Below are the code and all the weights of a small trained network. Each question names an input and a class and asks about switching units off, where a switched-off unit gives its printed mean instead of its output.

import numpy as np


def w(rows, s, z=0):
    codes = np.array(rows[::2]) - 128.0
    scale = np.full(codes.shape[1], s)
    scale[-1] = z or s
    return codes * scale


def f(y):
    return y / 2 * (1 + np.tanh(0.7978845608 * (y + 0.044715 * y**3)))


def log_softmax(a):
    a = a - a.max(-1, keepdims=True)
    return a - np.log(np.exp(a).sum(-1, keepdims=True))


def net(x, mask):
    res = np.array(x, float).reshape(1, 4) / 4 @ E
    y = f(res @ A[0][:, :-1].T + A[0][:, -1])
    res = res + np.where(mask, y, B[0][:, -1]) @ B[0][:, :-1]
    return log_softmax(res[-1] @ U[:, :-1].T + U[:, -1])


A, B = {}, {}
E = w([
[66,44,192,110,210,89],'x0',
[10,149,173,83,18,181],'x1',
[255,96,173,32,25,39],'x2',
[150,112,137,147,107,200],'x3',
],0.009)
A[0] = w([
[190,177,62,145,142,157,195],'N1',
[161,128,94,175,93,109,90],'N2',
[82,95,108,174,248,169,140],'N3',
[168,167,106,151,83,111,190],'N4',
[87,185,100,106,48,146,26],'N5',
[97,125,116,168,68,156,157],'N6',
[66,142,82,204,136,148,252],'N7',
[77,135,103,162,102,98,206],'N8',
[150,153,98,150,160,146,45],'N9',
[200,69,134,76,138,115,181],'N10',
[85,200,59,114,98,142,172],'N11',
[75,57,201,135,102,131,76],'N12',
[58,57,195,143,82,120,48],'N13',
[65,141,55,118,70,143,162],'N14',
[194,105,128,169,66,133,207],'N15',
[69,82,203,112,100,128,70],'N16',
[137,169,147,50,13,99,168],'N17',
[172,101,175,84,145,96,30],'N18',
[194,138,100,169,127,122,169],'N19',
[72,110,87,130,98,154,169],'N20',
[119,124,97,104,37,121,70],'N21',
[92,148,188,49,135,157,108],'N22',
[155,55,216,138,129,105,85],'N23',
],0.012,0.0041)
B[0] = w([
[53,205,85,132,148,73,199],'N1',
[188,149,78,88,98,42,154],'N2',
[144,46,28,102,203,165,241],'N3',
[217,170,42,102,128,147,186],'N4',
[155,25,209,114,178,206,182],'N5',
[151,167,156,161,180,163,167],'N6',
[76,138,127,210,189,223,212],'N7',
[153,174,161,142,162,212,155],'N8',
[86,144,67,192,116,139,151],'N9',
[81,85,151,102,46,63,198],'N10',
[120,207,217,183,135,180,177],'N11',
[99,168,42,123,101,55,173],'N12',
[128,194,50,90,98,64,177],'N13',
[150,194,223,180,158,169,177],'N14',
[137,99,91,109,90,98,198],'N15',
[152,196,19,79,142,67,177],'N16',
[240,65,104,78,205,204,254],'N17',
[124,113,192,107,64,126,163],'N18',
[60,178,105,54,100,24,184],'N19',
[123,205,164,157,159,192,166],'N20',
[255,88,121,150,175,186,185],'N21',
[152,190,82,85,67,111,169],'N22',
[86,94,163,151,53,95,168],'N23',
],0.0081,0.015)
U = w([
[77,239,77,190,167,120,247],'0',
[197,2,103,110,208,178,149],'1',
[205,166,111,47,81,95,105],'2',
[120,70,228,105,48,84,96],'3',
[120,176,217,194,142,191,3],'4',
],0.0093,0.004)

Each question gives the input, the list of numbers given to net, and the class t.
The units are the neurons (one row each of A and B). Each row of codes is followed by its name. A weight is (code - 128) times the scale printed after its matrix; where a second scale follows, it is the last column's (A, B and U).
mask holds one flag per neuron, in row order. A switched-off neuron (its flag False) gives its mean, the last column of its row in B, instead of its output. The means were averaged over made-up inputs and are rounded, as every weight is.
A unit's drop is (log p(t) with every unit on - log p(t) with that unit switched off) / (log p(t) with every unit on - log p(t) with every unit switched off).
The circuit of an input: a set's keep is (log p(t) with only the set's units on - log p(t) with every unit switched off) / (log p(t) with every unit on - log p(t) with every unit switched off). Starting from the 12 units with the biggest drops (on a tie, the unit counted first), units are removed one at a time, each time the one whose removal leaves the highest keep (on an exact tie, the one counted first), for as long as the keep stays at least 0.8.
units of the circuit, in order: the units of the circuit, biggest drop first
most important unit: the unit with the biggest drop
k most important neurons: the k neurons with the biggest drops, biggest first
drop of u: that unit's drop, to one decimal
input [-7,1,0,6], class 4: units of the circuit, in order	[N3, N11, N5]
input [-8,7,1,-2], class 1: 3 most important neurons	[N17, N5, N21]
input [2,0,8,-2], class 3: most important unit	N10
input [-1,-7,8,7], class 2: 2 most important neurons	[N4, N2]
input [1,-6,8,2], class 3: units of the circuit, in order	[N10, N23]
input [5,2,1,-8], class 2: 2 most important neurons	[N7, N1]
input [0,-4,-1,8], class 0: 2 most important neurons	[N17, N5]
input [-4,-7,0,3], class 0: 3 most important neurons	[N1, N17, N9]
input [6,8,1,5], class 2: 3 most important neurons	[N7, N22, N1]
input [0,-4,0,-7], class 0: 3 most important neurons	[N17, N5, N21]
input [8,1,7,3], class 2: 3 most important neurons	[N16, N13, N12]
input [-8,1,3,-4], class 1: 2 most important neurons	[N17, N5]
input [-2,-3,-6,6], class 0: drop of N17	0.2
input [-5,3,8,1], class 1: most important unit	N17
input [7,0,6,6], class 3: drop of N23	0.2
input [-4,1,5,-8], class 1: drop of N17	0.8
input [8,2,2,-6], class 2: drop of N16	0.1
input [0,7,-4,3], class 4: 2 most important neurons	[N5, N14]
